[[  0   3]
 [ -1 -10]
 [ -2  14]
 [  2  -4]
 [ -1 -38]
 [  1 -24]
 [  2  -2]
 [ -2 -31]
 [ -1  38]
 [  1 -34]]
|
[[ -1 -10]
 [  2  -4]
 [  1 -24]
 [ -2 -31]
 [  1 -34]]

[[ 19  17  23  10 -23 -17  -3   4 -18 -18  -6 -29]
 [  5 -12 -15  10  40 -26 -13  29 -15 -16   7  -4]
 [-20 -20   9  22  16  21  14 -24  17 -12 -16 -21]
 [  4 -32 -26  16 -24  22   2  12 -18  -5 -15  13]]
|
[[  5 -12 -15  10  40 -26 -13  29 -15 -16   7  -4]
 [  4 -32 -26  16 -24  22   2  12 -18  -5 -15  13]]

[[ -6  29  13]
 [ 17  12 -20]
 [ 16  -6  -3]]
|
[[ 17  12 -20]]

[[ -3 -16  20  -9  26 -22]
 [ -2 -16  20  -9  26 -22]
 [ -4 -20  22  -9  26 -24]
 [  9  27 -19   6 -23  34]
 [  9  25 -19   5 -23  33]
 [ -2 -18  21  -9  26 -23]
 [ -4 -19  22  -9  26 -23]]
|
[[ -2 -16  20  -9  26 -22]
 [  9  27 -19   6 -23  34]
 [ -2 -18  21  -9  26 -23]]

[[-14  31  27  -1  -9  -4  12 -16   4]
 [ 20 -16 -31   8  -9  14 -18   4   6]
 [  0  22  -7 -32 -14  14   9   7   6]
 [-23 -11  28 -20  11 -35  30 -26  -7]
 [  5  -4 -26  17 -15  29  -8 -34  19]
 [  6 -40 -33 -13  13   1   5   2  -1]
 [ 20  -1 -40   0 -28  24 -15 -17  17]
 [-17   4  17  26   9   4   8 -26   4]]
|
[[ 20 -16 -31   8  -9  14 -18   4   6]
 [-23 -11  28 -20  11 -35  30 -26  -7]
 [  6 -40 -33 -13  13   1   5   2  -1]
 [-17   4  17  26   9   4   8 -26   4]]

[[  0   1 -17   0  -2   3  15 -12 -15  -9]
 [  7   7   0  24  14  31  15  21  11   3]
 [  2   1   1   2  -3  -3  -4   1  -1   1]
 [  9   9   0  30  18  39  19  24  13   4]]
|
[[ 7  7  0 24 14 31 15 21 11  3]
 [ 9  9  0 30 18 39 19 24 13  4]]
---
[[-21  -4  -1 -34]
 [ 10  -9 -30   1]
 [-10   2   4  11]
 [  3 -15  -4  -8]
 [  8  10  -4   3]]
|
[[ -9 -30]
 [  2   4]]

[[  1  18   4 -19]
 [  0   6   5   1]
 [  0  36   3 -29]
 [ -2  26  11 -22]
 [-10   7 -19  -8]]
|
[[ 6  5]
 [36  3]]

[[ -6  29  -7 -26  18]
 [  0  26 -11 -27  37]
 [ -9  30   1 -37  38]
 [ -5  -2  -1   2 -20]]
|
[[ 26 -11]
 [ 30   1]]

[[ 22 -33  18  -6]
 [ 12 -23 -29  -1]
 [ -9 -13 -24  -1]]
|
[[-23 -29]
 [-13 -24]]

[[-41 -38  30 -30 -35]
 [-23 -25  15 -23 -23]
 [ 13  10 -11   5   8]]
|
[[-25  15]
 [ 10 -11]]

[[ 32 -18 -17]
 [ 21 -10 -20]
 [-40   2 -16]
 [-30  14 -27]
 [-37   5 -22]]
|
[[-10 -20]
 [  2 -16]]

[[-36  16  30  -3   8]
 [  4  -1  -1   8  11]
 [ -5  17  -6  -9  19]]
|
[[-1 -1]
 [17 -6]]

[[ 7  4 39]
 [-5  0 25]
 [-5  0 14]]
|
[[ 0 25]
 [ 0 14]]

[[-29 -17  39]
 [  8  17 -20]
 [ -4 -21  13]]
|
[[ 17 -20]
 [-21  13]]
---
[[-21  17  -1  18  -2  15  -8 -37 -18 -30 -19 -15  14 -11 -14]
 [ -5   4  16  -3  17   6  -7  11 -27  19   2 -20  -2  29 -19]
 [ -6  -2   0  -2  -2 -14  17  25  -7  16  -5  27  -7 -14   1]]
|
[[ -5   4  16  -3  17   6  -7  11 -27  19   2 -20  -2  29 -19]
 [ -6  -2   0  -2  -2 -14  17  25  -7  16  -5  27  -7 -14   1]
 [-21  17  -1  18  -2  15  -8 -37 -18 -30 -19 -15  14 -11 -14]]

[[ 35 -31 -18  38 -38  23   1 -38  39  20 -22  18  -1  -9  25 -36]
 [ -6   5   2   6   8   6  -5   7  -3   1   4  -1  -4  -3   0  -1]
 [  1  -4   2   7   1  -8  -7   6   1   2  -9  -6  -3   1   2  -1]]
|
[[ 35 -31 -18  38 -38  23   1 -38  39  20 -22  18  -1  -9  25 -36]
 [  1  -4   2   7   1  -8  -7   6   1   2  -9  -6  -3   1   2  -1]
 [ -6   5   2   6   8   6  -5   7  -3   1   4  -1  -4  -3   0  -1]]

[[-19  25  25 -21  35  37 -18 -18  34  36 -14  36  35]
 [ 18 -15 -17  24 -34 -41  19  18 -31 -33  10 -38 -38]]
|
[[ 18 -15 -17  24 -34 -41  19  18 -31 -33  10 -38 -38]
 [-19  25  25 -21  35  37 -18 -18  34  36 -14  36  35]]

[[-20  -2  -9  20 -27  33  33]
 [-19  -6 -13  11 -24  21  33]
 [-17   1 -16  29 -22  20  20]
 [-21  -2 -11  21 -28  31  34]
 [  1   8   5  22   0  15  -6]
 [  8   4  13  -2   9   8  -6]
 [ -7   8  -9  35  -9  13   0]]
|
[[  8   4  13  -2   9   8  -6]
 [  1   8   5  22   0  15  -6]
 [ -7   8  -9  35  -9  13   0]
 [-17   1 -16  29 -22  20  20]
 [-19  -6 -13  11 -24  21  33]
 [-20  -2  -9  20 -27  33  33]
 [-21  -2 -11  21 -28  31  34]]

[[ -2  40  42   6 -26  -7 -16  30]
 [ 10  35  29   4 -13  -7  -2  27]]
|
[[ 10  35  29   4 -13  -7  -2  27]
 [ -2  40  42   6 -26  -7 -16  30]]

[[  4  -4  -5 -16  -4 -16   8 -17 -27  12]
 [ 39  29  19  22   8 -10 -32  23  30  10]
 [ 17   4 -22  17 -16  -5 -14   2  33  -5]]
|
[[ 39  29  19  22   8 -10 -32  23  30  10]
 [ 17   4 -22  17 -16  -5 -14   2  33  -5]
 [  4  -4  -5 -16  -4 -16   8 -17 -27  12]]

[[-13 -20  -8  32]
 [-24 -11 -24  30]
 [ 26  12  23 -28]]
|
[[ 26  12  23 -28]
 [-13 -20  -8  32]
 [-24 -11 -24  30]]

[[ 20  22  10]
 [ 14  11  -1]
 [-21  12  -6]
 [-13  30   9]]
|
[[ 20  22  10]
 [ 14  11  -1]
 [-13  30   9]
 [-21  12  -6]]
